Below are the code and all the weights of a small trained network. Each question names an input and a target symbol and asks about switching units off, where a switched-off unit gives its printed mean instead of its output.

import numpy as np


def w(rows, s, z=0):
    codes = np.array(rows[::2]) - 128.0
    scale = np.full(codes.shape[1], s)
    scale[-1] = z or s
    return codes * scale


def norm(h):
    return h / np.sqrt((h * h).mean(-1, keepdims=True) + 1e-5)


def f(y):
    return y / 2 * (1 + np.tanh(0.7978845608 * (y + 0.044715 * y**3)))


def softmax(a):
    e = np.exp(a - a.max(-1, keepdims=True))
    return e / e.sum(-1, keepdims=True)


def log_softmax(a):
    a = a - a.max(-1, keepdims=True)
    return a - np.log(np.exp(a).sum(-1, keepdims=True))


def net(x, mask):
    ids = ['αβγδεθλμξπστφψω'.index(c) for c in x.split()]
    T = len(ids)
    res = E[ids] + P[:T]
    r = norm(res)
    for j in range(2):
        rows = slice(2 * j, 2 * j + 2)
        q, k, v = (r @ M[0][rows].T for M in (Q, K, V))
        z = softmax(np.where(np.tri(T) > 0, q @ k.T / 2**0.5, -1e9)) @ v
        o = O[0][rows]
        res = res + np.where(mask[j], z, o[:, -1]) @ o[:, :-1]
    y = f(norm(res) @ A[0][:, :-1].T + A[0][:, -1])
    res = res + np.where(mask[2:6], y, B[0][:, -1]) @ B[0][:, :-1]
    return log_softmax(norm(res)[-1] @ U[:, :-1].T + U[:, -1])


Q, K, V, O, A, B = {}, {}, {}, {}, {}, {}
E = w([
[111,221,102,79],'α',
[94,105,96,153],'β',
[93,174,137,101],'γ',
[108,129,110,248],'δ',
[156,141,29,161],'ε',
[106,147,43,144],'θ',
[152,99,79,208],'λ',
[137,232,59,103],'μ',
[103,206,99,34],'ξ',
[94,106,186,212],'π',
[93,172,71,82],'σ',
[124,132,57,142],'τ',
[131,247,98,52],'φ',
[146,118,60,79],'ψ',
[102,93,104,179],'ω',
],0.014)
P = w([
[191,119,178,154],'0',
[9,214,155,181],'1',
[171,110,100,132],'2',
[27,165,137,185],'3',
[167,105,100,128],'4',
[30,161,133,177],'5',
[166,103,100,126],'6',
[29,161,131,176],'7',
],0.013)
Q[0] = w([
[175,59,144,70],'h0',
[137,139,133,93],'h0',
[109,84,170,157],'h1',
[247,36,145,84],'h1',
],0.012)
K[0] = w([
[109,16,48,102],'h0',
[170,119,76,139],'h0',
[116,68,183,153],'h1',
[4,120,56,120],'h1',
],0.012)
V[0] = w([
[214,76,83,5],'h0',
[226,101,160,184],'h0',
[174,114,54,14],'h1',
[229,2,112,182],'h1',
],0.0073)
O[0] = w([
[115,105,74,112,8],'h0',
[80,101,124,88,8],'h0',
[104,136,250,120,245],'h1',
[151,144,117,147,5],'h1',
],0.012,0.0022)
A[0] = w([
[10,140,127,72,4],'n0',
[77,169,109,125,78],'n1',
[109,142,50,147,2],'n2',
[56,172,183,153,42],'n3',
],0.013,0.0025)
B[0] = w([
[58,83,136,183,213],'n0',
[192,113,80,229,191],'n1',
[65,171,193,108,167],'n2',
[183,1,126,157,255],'n3',
],0.0089,0.0071)
U = w([
[194,135,251,159,104],'α',
[3,120,60,140,83],'β',
[92,20,182,122,47],'γ',
[182,176,129,192,95],'δ',
[192,182,32,123,126],'ε',
[64,233,147,143,90],'θ',
[228,82,70,146,150],'λ',
[185,225,90,112,94],'μ',
[40,128,180,103,155],'ξ',
[242,126,103,179,100],'π',
[48,63,114,169,126],'σ',
[45,218,68,84,141],'τ',
[134,207,140,80,205],'φ',
[124,59,69,73,252],'ψ',
[105,75,86,157,123],'ω',
],0.02,0.011)

Each question gives the input, a string of symbols that net reads in full, and the target symbol t.
The units are the heads (2 rows each of Q, K, V and O) and the neurons (one row each of A and B). Each row of codes is followed by its name. A weight is (code - 128) times the scale printed after its matrix; where a second scale follows, it is the last column's (O, A, B and U).
mask holds one flag per unit, heads first, then neurons. A switched-off unit (its flag False) gives its mean, the last column of its rows in O or B, instead of its output. The means were averaged over made-up inputs and are rounded, as every weight is.
A unit's drop is (log p(t) with every unit on - log p(t) with that unit switched off) / (log p(t) with every unit on - log p(t) with every unit switched off).
The circuit of an input: a set's keep is (log p(t) with only the set's units on - log p(t) with every unit switched off) / (log p(t) with every unit on - log p(t) with every unit switched off). Starting from all 6 units, units are removed one at a time, each time the one whose removal leaves the highest keep (on an exact tie, the one counted first), for as long as the keep stays at least 0.8.
units of the circuit, in order: the units of the circuit, biggest drop first
top k neurons: the k neurons with the biggest drops, biggest first
heads that matter: for each layer, one digit per head in row order, 1 if its drop is at least 0.15 and else 0, layers parted by /
drop when u is switched off: that unit's drop, to one decimal
input ψ α φ θ α γ α ξ, target α: heads that matter -> 11
input ψ ξ τ ε α ψ τ, target τ: heads that matter -> 00
input γ π γ, target γ: heads that matter -> 01
input τ ψ γ, target γ: units of the circuit, in order -> h1, h0
input ψ δ α α π φ, target α: units of the circuit, in order -> h1, n3
input ψ γ ω ξ, target α: units of the circuit, in order -> h0, n3
input γ ω α γ ψ γ ε, target ε: units of the circuit, in order -> n3, n0, n1
input γ ω ε λ γ τ γ φ, target β: units of the circuit, in order -> h1, n0
input ψ τ α ψ ψ λ α τ, target α: units of the circuit, in order -> h1
input λ α α λ, target δ: units of the circuit, in order -> h0, h1, n3
input μ ξ δ, target δ: top 3 neurons -> n3, n1, n0
input γ γ φ, target φ: units of the circuit, in order -> n3, h1
input α φ ψ α γ α, target σ: top 2 neurons -> n0, n3
input γ γ λ ψ, target β: top 2 neurons -> n3, n2
input ψ α τ φ ξ π τ, target τ: top 3 neurons -> n3, n2, n0
input α δ σ, target σ: top 2 neurons -> n0, n3
input α ω δ α ω α π, target π: top 2 neurons -> n0, n3
input α α β, target β: top 3 neurons -> n3, n1, n2
input α α δ, target δ: top 2 neurons -> n3, n0
input τ π ψ φ ξ α α θ, target δ: top neuron -> n0
input τ ψ δ γ ψ τ, target δ: drop when h1 is switched off -> 0.3
input τ ψ α μ λ α α α, target δ: drop when n2 is switched off -> 0.0
input ψ γ λ ψ μ α γ φ, target α: drop when h1 is switched off -> 0.3
input φ ξ φ τ ψ φ ξ, target ξ: drop when n3 is switched off -> 0.3
input ψ α γ ψ ξ ψ ε π, target α: top neuron -> n0
